Each row has a name. Each piece below is followed by the name of the row it came from, unless a question asks for something else. Each question is about the rows just above it. Places in a row count from 1.

[145 178 138 136 141 127 150 105]  (178)
[137 137 140 131 139 163 113 154]  (77)
[162 204  84 150 124 178 137  96]  (69)
[145 138 136 141 105 127 177 150]  (176)
[167 158  91 182 173  95 155 109]  (157)
[154 117 108 199 136 131 102 109]  (88)
Put [137 204 124 150 178  96  84 162] back in order: which row is it?
(69)
[163 113 154 137 137 140 131 139] is which row reordered?
(77)
Put [105 150 127 141 136 138 178 145] back in order: which row is it?
(178)
What are the next 2 entries after [ 84 150]?
[124 178]
The next 2 entries after [204  84]:
[150 124]

[157  97 125 125] -> (121)
[150 147 101  98] -> (69)
[144 195  92 109] -> (96)
[155 116 149 202] -> (176)
[155 116 113 108] -> (77)
[157  97 125 130] -> (4)
key -> tag
[155] -> Z875
[202] -> Z216
[108] -> Z886
The tag of (176), keyed by place 4:
Z216
q: [144 195  92 109]
(96)
q: [150 147 101  98]
(69)

[164 148 118 195 129 136 150] -> (121)
[167 144  96 148 111 120 129] -> (4)
[176  98 109  84 130 105 115] -> (129)
[129 131 109  86 186 132 105] -> (88)
[138 109 131 115 105 112 129] -> (157)
[105 153 127  64  60 134 133] -> (77)
[ 94 145 109 128 118 112 129] -> (96)
[115 105 138 109 112 132 129] -> (206)
[ 94 145 109 128 118 119 149] -> (167)
[105 127 153  64  75 141 121] -> (178)
The next 2 entries after [153 127  64]:
[ 60 134]
[105 109 112 115 129 131 138] is which row reordered?
(157)
Table of tags by key:
[128] -> Z2
[129] -> Z756
[130] -> Z672
[131] -> Z872
[105] -> Z264
Join (157) by its entry at place 7:
Z756
The next 2 entries after [129 131]:
[109  86]
The next 2 entries after [105 127 153  64]:
[ 75 141]
The next 2 entries after [105 138]:
[109 112]

[133 130 127 120 141 125 115 129 104 149 122 112 132 134 143 122 135 130
 139 135 149 131 147 116 130 141 120 109 108 117 142] : (176)
[120 129 131 139 141 145  90 121 110 130 114 127 120 141 119 121 140 145
 142 132 125 119 128 130 121 153 137 116 135 123  92] : (121)
[128 119 130 125 131 133 153 127  82 148 140 106 139 130 146  99 133 133
 148 122 142 114 144  74 151 139 124 140 103 124 136] : (167)
[126 119 123 103 130 129 105 124 136 169 136 112 141 135 185 123 168 124
  88 126 129 128 152 100  80 134 129 101 106 117 189] : (69)
[129 130 132 121 116 128 129 123 137  90 142 139 120 121 119 153  92 141
 140 114 141 119 110 145 145 135 125 121 131 127 120] : (96)
The next 2 entries after [123 168]:
[124  88]
The next 2 entries after [130 121 153]:
[137 116]
[120 127 131 121 125 135 145 145 110 119 141 114 140 141  92 153 119 121
 120 139 142  90 137 123 129 128 116 121 132 130 129] is which row reordered?
(96)

[124 197 136 154 155 137  87] -> (96)
[108 140 123 143  89 149 136] -> (167)
[113 103 135  75 155 137  87] -> (121)
[197 124 136 154 144  95 169] -> (178)
Give the next 2 entries after [197 124 136 154].
[144  95]
[ 95 124 136 144 154 169 197] is which row reordered?
(178)
tags:
[109] -> Z110
[124] -> Z342
[108] -> Z897
[143] -> Z617
[149] -> Z488
[197] -> Z453
[125] -> Z954
Join (167) by its entry at place 1:
Z897
q: [108 140 123 143  89 149 136]
(167)
Which row holds [113 103 135  75 155 137  87]?
(121)

[129 150  99 102 128 146] = (69)
[136 122  97  69  95 130] = (77)
[ 98  86 146 196 159  96] = (167)
[136 122  97 169 138 102] = (4)
[ 57 192 104  74 103 201] = (121)
[136 122  97  69  95  98] = (176)
[190 192 104  74 103 201] = (96)
[136 122  97  69  95  98] is in which row?
(176)
tags:
[146] -> Z548
[201] -> Z770
[103] -> Z132
[200] -> Z449
[202] -> Z20
[147] -> Z162
[104] -> Z326
The tag of (121), keyed by place 6:
Z770

[134 123 207 133 143] -> (129)
[124 178  92 182 171] -> (121)
[187 128  90 103 101] -> (157)
[149 135  46 125 121] -> (167)
[124 167  92 182 171] -> (4)
[178  92 123 182 171] -> (69)
[171 182  92 178 124] is which row reordered?
(121)
tags:
[135] -> Z271
[124] -> Z842
[133] -> Z354
[121] -> Z64
[103] -> Z638
[182] -> Z777
[125] -> Z19
[104] -> Z124
Look up the entry of (167) at place 4 in the table:
Z19
[ 90 101 103 128 187] is which row reordered?
(157)
The next 2 entries after [187 128]:
[ 90 103]

[191 145 133 146 149]  (178)
[192 105 140 143 123]  (129)
[119 130 143 111 161]  (157)
[152 180  83 116 115]  (77)
[123 142 105 140 192]  (206)
[ 67  75 140 150 140]  (96)
[ 78 147 123 111 136]  (176)
[ 85 158 114 131 164]  (88)
[ 75 164 141 108 138]  (121)
[131 184 130 116 118]  (4)
[ 96 122 139 140 131]  (167)
[156 181 105 124 134]  (69)
The next 2 entries after [145 133]:
[146 149]
[140 143 123 192 105] is which row reordered?
(129)
The next 2 entries after [67 75]:
[140 150]

[143 109 117 127 135 140 147 118 125 123 123 127 153  53 169 157 147 144
  94 125 124 126 123 137 136 130 125 120 130 132  65 136 147 134 138 118
 133 149 126 126 128 119 123 163 123 133 116 133 141 139 125 117 119 121
 123 118  82 115 144 136 105 125]  (96)
[129 147 123 122 127 128 115 147 126 125 138 123 117  87 152 132  94 129
  92 129 100 120 134 130 113 136 108 127 162  98  78 123 121 136 172 124
 133 129 121 109 117 137 119 119 106 103  99 133 164 120 135 134 122 135
 121 117 114 114 132 143 130 140]  (157)
[161 127 137 147 125 165 160 131 112 136 134 144 117 127 124 133 122 131
 133 120 125 120 103 123 133 130 119 134 136 129 133 122 131 142 119 144
 130 125 124 130 111 134 124 124 127  91 144 156 163 131 121 131 113 139
 134 152 117 134 141 116 132 105]  (4)
[133 124 122 133 125 132 105 117 130 144 131 134 156 117 112 119 131 131
 160 134 161 131 152 121 165 134  91 130 120 136 147 144 125 131 103 127
 113 124 127 142 111 120 130 163 123 139 125 133 141 116 133 122 134 124
 124 144 119 129 127 136 137 133]  (129)
[102 119 121 114 127 140 126 114 134 115 144 130  83 117 127 115 162 117
 119 132 132 124 142 122 120 123 136 122 138 136 108 134 112 118 124 123
 130 116 133 133 126 116 129 130 128 130 124 121 123 114 131 119 138  99
 126 124 110 137 132 118 131 122]  (121)
[163 123 137 125 133 141 127 136 126 129  90 134 140 113 104 156 125 126
 118 128 166 124 125 135 115 131 143 134 141 129  99 138 140 141 119 117
 122 117 131 124 134 129 111 121 140 146 121 128 105 126 136 114 103 130
 132 151 142 133 123 134 145 135]  (77)
What are the next 2 entries after [163 123 139 125 133 141]?
[116 133]
The next 2 entries after [163 123 139 125 133 141 116 133]:
[122 134]
Put [ 91 103 105 111 112 113 116 117 117 119 119 120 120 121 122 122 123 124
 124 124 124 125 125 125 127 127 127 129 130 130 130 131 131 131 131 131
 132 133 133 133 133 133 134 134 134 134 136 136 137 139 141 142 144 144
 144 147 152 156 160 161 163 165] back in order: which row is it?
(129)

[122 118 122 124 122 121] -> (4)
[177 141  82 132 132  61] -> (129)
[177 132  81 140 132  61] -> (206)
[177 141 132 132  81  61] -> (121)
[122 118 122 124 122 110] -> (178)
[ 61 132 132  82 141 177] is which row reordered?
(129)
[140  61 177 132  81 132] is which row reordered?
(206)
The next 2 entries after [141 132]:
[132  81]
key -> tag
[141] -> Z928
[122] -> Z469
[132] -> Z674
Join (121) by its entry at place 3:
Z674
Which row holds these entries in another order? [141 132 132  81 177  61]
(121)
[177 141  82 132 132  61] is in which row?
(129)
[122 118 122 124 122 110] is in which row?
(178)

[172 112 101  61 185 102 132  95  71] = (4)
[172 112 103  61 132  70 185 101  95] = (69)
[101  95 172 185  61  71 112 132 103] = (167)
[ 61  70  95 101 103 112 132 172 185] is which row reordered?
(69)
Table of tags by key:
[95] -> Z526
[103] -> Z315
[112] -> Z386
Join (167) by its entry at place 2:
Z526
q: [172 112 103  61 132  70 185 101  95]
(69)
Put [132  61 103 172  95 101 185 112  71] back in order: which row is it?
(167)

[ 73 112  91 114 105 142 122 109 126 183 130 162 113]  (77)
[140 139 162 127 119 119  81 162 123 147 113 148 145]  (4)
[134 115 143 126 123  94 124 156  91 113 112 109 164]  (69)
[ 64 123  84 127 150 117 119  77 142 105 153 106 123]  (121)
[ 94 104 148 142  95 130 124 159 126 150 128 111 126]  (88)
[106 135 155 116 115 116 104 168 111 147 118 118  97]  (157)
[139 113 162 140 123 119 149 147 127 145  81 119 162]  (96)
[143 135 134  90 127 123 147 153  80 121  95 130 113]  (176)
[101 131 105 158 155 137 156 105 135 143 161 147 107]  (178)
[101 156  99 126 161 139 177  87 152 141 169 152 134]  (129)
tags:
[123] -> Z133
[150] -> Z229
[115] -> Z258
[119] -> Z235
[127] -> Z312
Look up the entry of (121) at place 5 in the table:
Z229
Put [147 113 148 145 140 139 162 127 119 119  81 162 123] back in order: which row is it?
(4)

[135 142 157 117 106 154  74 117 139 100 112 116 114 131 147 128] -> (176)
[ 99 135 111 155 121  92 154 119  96 160 116 178 119 128  87 103] -> (4)
[150 111 138  94 138 134 188 144 167 145 177  80 178 149 139 158] -> (167)
[111 145 118 158 118 126  71 106  98 115  83 172  90 110 119 109] -> (157)
[137 114  82 141 161 109 180 120 136 167 139 138 174 125 114 164] -> (178)
[120 146 149 134 104 143  64 116 115  99  97 141  91 122 135 107] -> (129)
The next 2 entries after [138 174]:
[125 114]
tags:
[82] -> Z146
[138] -> Z640
[148] -> Z437
[149] -> Z622
[81] -> Z87
[145] -> Z855
[146] -> Z680
The tag of (129), keyed by place 3:
Z622

